Here is a tiny trained network, its code and every weight. The questions are about switching its units off for an input and a target symbol, where a switched-off unit gives its printed mean instead of its output.

import numpy as np


def w(rows, s, z=0):
    codes = np.array(rows[::2]) - 128.0
    scale = np.full(codes.shape[1], s)
    scale[-1] = z or s
    return codes * scale


def f(y):
    return y / 2 * (1 + np.tanh(0.7978845608 * (y + 0.044715 * y**3)))


def softmax(a):
    e = np.exp(a - a.max(-1, keepdims=True))
    return e / e.sum(-1, keepdims=True)


def log_softmax(a):
    a = a - a.max(-1, keepdims=True)
    return a - np.log(np.exp(a).sum(-1, keepdims=True))


def net(x, mask):
    ids = ['βγζηθλπστψ'.index(c) for c in x.split()]
    T = len(ids)
    res = E[ids] + P[:T]
    u = 0
    for l in range(2):
        q, k, v = (res @ M[l].T for M in (Q, K, V))
        z = softmax(np.where(np.tri(T) > 0, q @ k.T / 3**0.5, -1e9)) @ v
        res = res + np.where(mask[u], z, O[l][:, -1]) @ O[l][:, :-1]
        u += 1
        y = f(res @ A[l][:, :-1].T + A[l][:, -1])
        res = res + np.where(mask[u : u + 8], y, B[l][:, -1]) @ B[l][:, :-1]
        u += 8
    return log_softmax(res[-1] @ U[:, :-1].T + U[:, -1])


Q, K, V, O, A, B = {}, {}, {}, {}, {}, {}
E = w([
[91,163,89,152,136,122,146,161,70],'β',
[97,100,83,113,128,141,122,141,139],'γ',
[86,155,175,195,43,154,185,76,41],'ζ',
[110,91,254,112,95,151,176,168,22],'η',
[46,179,98,79,189,192,118,64,26],'θ',
[128,75,233,141,44,132,169,184,102],'λ',
[102,113,179,81,94,172,97,118,150],'π',
[108,168,252,131,91,157,100,80,91],'σ',
[97,121,163,57,170,160,103,160,88],'τ',
[63,206,59,129,149,160,86,76,120],'ψ',
],0.019)
P = w([
[175,144,86,107,135,139,142,170,170],'0',
[119,111,159,157,172,211,127,110,72],'1',
[147,142,98,101,96,76,114,141,141],'2',
[98,82,146,194,238,194,116,67,91],'3',
[100,106,102,104,76,77,71,158,137],'4',
[91,80,151,157,146,234,130,129,4],'5',
[129,143,87,87,166,81,193,129,179],'6',
[158,209,134,139,62,198,114,113,25],'7',
[69,119,107,99,88,40,96,132,146],'8',
[94,108,189,192,158,221,119,144,70],'9',
[100,146,95,96,146,53,173,119,175],'10',
[146,172,128,105,87,224,126,129,24],'11',
[77,142,98,93,128,29,159,105,168],'12',
],0.015)
Q[0] = w([
[183,104,160,194,214,79,125,46,226],'0.h1',
[216,81,144,151,108,72,119,91,135],'0.h1',
[246,204,95,43,35,78,67,111,101],'0.h1',
],0.011)
K[0] = w([
[177,127,118,184,167,250,128,149,142],'0.h1',
[144,114,143,160,124,148,107,149,112],'0.h1',
[26,78,135,164,110,113,46,136,111],'0.h1',
],0.02)
V[0] = w([
[129,74,158,177,146,123,67,115,188],'0.h1',
[131,138,61,90,170,126,98,104,160],'0.h1',
[134,107,107,66,126,82,180,254,111],'0.h1',
],0.0092)
O[0] = w([
[137,66,185,214,195,255,42,233,210,3],'0.h1',
[174,111,48,109,66,180,25,150,85,165],'0.h1',
[236,100,53,28,162,176,255,192,61,231],'0.h1',
],0.0087,0.004)
A[0] = w([
[117,69,108,137,157,147,123,77,141,149],'0.n1',
[137,80,161,128,95,152,135,103,70,171],'0.n2',
[134,139,132,68,133,64,121,126,189,168],'0.n3',
[106,103,122,178,153,206,144,116,95,128],'0.n4',
[124,107,141,151,139,128,112,118,123,86],'0.n5',
[120,134,160,141,169,119,105,122,107,155],'0.n6',
[148,99,57,116,102,62,133,200,165,253],'0.n7',
[178,51,105,105,60,71,150,134,245,166],'0.n8',
],0.011,0.0046)
B[0] = w([
[146,121,139,137,147,55,124,132,71,139],'0.n1',
[106,217,16,133,195,122,86,86,128,255],'0.n2',
[208,159,156,140,169,233,3,197,145,181],'0.n3',
[233,199,234,92,33,155,120,209,191,207],'0.n4',
[66,148,73,126,112,168,76,140,165,127],'0.n5',
[92,125,109,156,16,135,107,131,164,150],'0.n6',
[154,185,203,231,196,30,104,126,154,208],'0.n7',
[200,2,234,83,126,165,141,35,152,161],'0.n8',
],0.008,0.0098)
Q[1] = w([
[63,99,191,159,53,175,76,137,147],'1.h1',
[11,86,163,141,90,135,253,116,131],'1.h1',
[225,66,227,143,105,199,154,212,138],'1.h1',
],0.0081)
K[1] = w([
[131,114,146,135,2,179,96,97,202],'1.h1',
[77,152,156,189,86,194,254,61,43],'1.h1',
[239,79,239,135,131,194,101,138,118],'1.h1',
],0.0087)
V[1] = w([
[151,46,173,121,90,138,133,134,90],'1.h1',
[125,139,150,190,146,92,126,181,101],'1.h1',
[128,158,124,77,151,154,84,250,129],'1.h1',
],0.011)
O[1] = w([
[191,155,152,75,57,139,146,58,105,2],'1.h1',
[137,184,64,135,200,99,168,155,167,182],'1.h1',
[145,153,136,52,113,74,75,254,115,190],'1.h1',
],0.0095,0.006)
A[1] = w([
[148,131,71,120,126,111,3,136,187,121],'1.n1',
[95,186,68,158,206,77,181,108,164,134],'1.n2',
[179,168,135,101,125,175,107,101,89,111],'1.n3',
[176,131,38,87,163,193,101,75,70,75],'1.n4',
[129,150,42,189,235,124,61,153,133,84],'1.n5',
[171,156,125,204,107,222,133,167,59,133],'1.n6',
[63,94,192,178,160,113,131,158,149,181],'1.n7',
[171,159,110,93,140,103,98,222,186,2],'1.n8',
],0.0081,0.0065)
B[1] = w([
[141,95,93,157,151,176,165,162,134,200],'1.n1',
[115,81,110,82,107,125,125,155,154,226],'1.n2',
[139,81,126,110,173,162,141,138,139,188],'1.n3',
[150,115,219,179,132,7,147,136,111,171],'1.n4',
[108,109,139,158,64,154,147,153,122,250],'1.n5',
[119,54,107,123,137,124,110,106,177,171],'1.n6',
[175,184,124,92,130,122,116,94,124,160],'1.n7',
[204,146,100,152,88,110,148,19,103,200],'1.n8',
],0.011,0.022)
U = w([
[154,101,215,131,3,58,181,193,161,24],'β',
[209,55,103,151,217,46,75,151,207,148],'γ',
[142,101,88,89,116,129,140,85,133,124],'ζ',
[142,143,111,53,173,139,160,182,102,202],'η',
[139,87,170,129,75,73,107,129,63,132],'θ',
[172,135,221,169,76,166,233,166,110,24],'λ',
[170,69,148,36,51,128,86,136,134,138],'π',
[152,224,215,133,59,113,145,179,153,254],'σ',
[201,157,119,116,98,133,134,139,68,127],'τ',
[164,86,131,181,152,180,155,191,105,126],'ψ',
],0.0052,0.0048)

Each question gives the input, a string of symbols that net reads in full, and the target symbol t.
The units are the heads (3 rows each of Q, K, V and O) and the neurons (one row each of A and B). Each row of codes is followed by its name. A weight is (code - 128) times the scale printed after its matrix; where a second scale follows, it is the last column's (O, A, B and U).
mask holds one flag per unit, layer by layer, with each layer's heads first. A switched-off unit (its flag False) gives its mean, the last column of its rows in O or B, instead of its output. The means were averaged over made-up inputs and are rounded, as every weight is.
A unit's drop is (log p(t) with every unit on - log p(t) with that unit switched off) / (log p(t) with every unit on - log p(t) with every unit switched off).
The circuit of an input: a set's keep is (log p(t) with only the set's units on - log p(t) with every unit switched off) / (log p(t) with every unit on - log p(t) with every unit switched off). Starting from the 12 units with the biggest drops (on a tie, the unit counted first), units are removed one at a time, each time the one whose removal leaves the highest keep (on an exact tie, the one counted first), for as long as the keep stays at least 0.8.
circuit, biggest first: the units of the circuit, biggest drop first
unit that matters most: the unit with the biggest drop
top k neurons: the k neurons with the biggest drops, biggest first
k most important neurons of layer l: the k neurons of layer l with the biggest drops, biggest first
input β π γ ζ π π τ σ π θ θ π θ, target θ: 2 most important neurons of layer 0	(0.n4, 0.n7)
input η π ζ τ γ π π η σ β, target π: circuit, biggest first	(0.n4, 1.h1, 1.n6, 0.n7)
input π π η η π ζ, target η: circuit, biggest first	(0.h1, 0.n2, 1.n8)
input π θ ζ λ η γ π θ, target η: circuit, biggest first	(0.h1, 1.n5)
input σ τ π γ π τ τ ψ, target π: top 3 neurons	(1.n6, 0.n2, 0.n8)
input π π η ψ ψ π, target η: circuit, biggest first	(0.h1, 1.n5, 1.n8)
input π θ π π η ζ π ψ σ β, target π: top 2 neurons	(0.n4, 1.n6)
input ψ π ψ η τ ψ ψ ζ ζ σ τ, target τ: circuit, biggest first	(1.n8, 1.h1, 0.n3)
input θ π ψ π ψ ψ π ψ, target ψ: circuit, biggest first	(0.h1, 1.n1, 1.h1)
input λ π π ζ η β λ τ, target η: circuit, biggest first	(0.h1, 1.n5)
input ψ ψ λ π τ π β σ, target τ: unit that matters most	0.n2
input π σ π γ, target π: circuit, biggest first	(0.n4, 1.h1, 0.h1, 0.n7)
input ψ λ λ ψ γ ψ π σ, target γ: circuit, biggest first	(0.h1, 1.n6, 1.n5)
input γ π τ τ π β π θ λ ψ ψ, target ψ: top 2 neurons	(1.n1, 1.n5)
input τ ψ τ π, target τ: unit that matters most	1.h1
input π π β η π θ ζ, target ζ: circuit, biggest first	(0.n4, 1.h1, 0.h1, 1.n2)
input λ ψ π ψ, target λ: top 2 neurons	(0.n8, 0.n4)
input ψ τ η ζ τ τ τ ψ ψ β τ γ, target ψ: circuit, biggest first	(0.h1, 1.n1, 1.h1)
input γ ψ π τ π λ ψ θ, target π: circuit, biggest first	(0.n4, 0.h1, 1.h1, 1.n6)
input σ γ π π σ ψ θ τ σ σ ζ η, target σ: top neuron	(0.n6)
input π π ψ τ τ γ τ π π λ π σ, target π: top 4 neurons	(0.n4, 1.n6, 0.n8, 1.n3)
input τ ψ β, target β: top 3 neurons	(1.n5, 0.n7, 1.n2)
input ψ ψ π λ, target ψ: top 3 neurons	(0.n2, 1.n1, 0.n8)
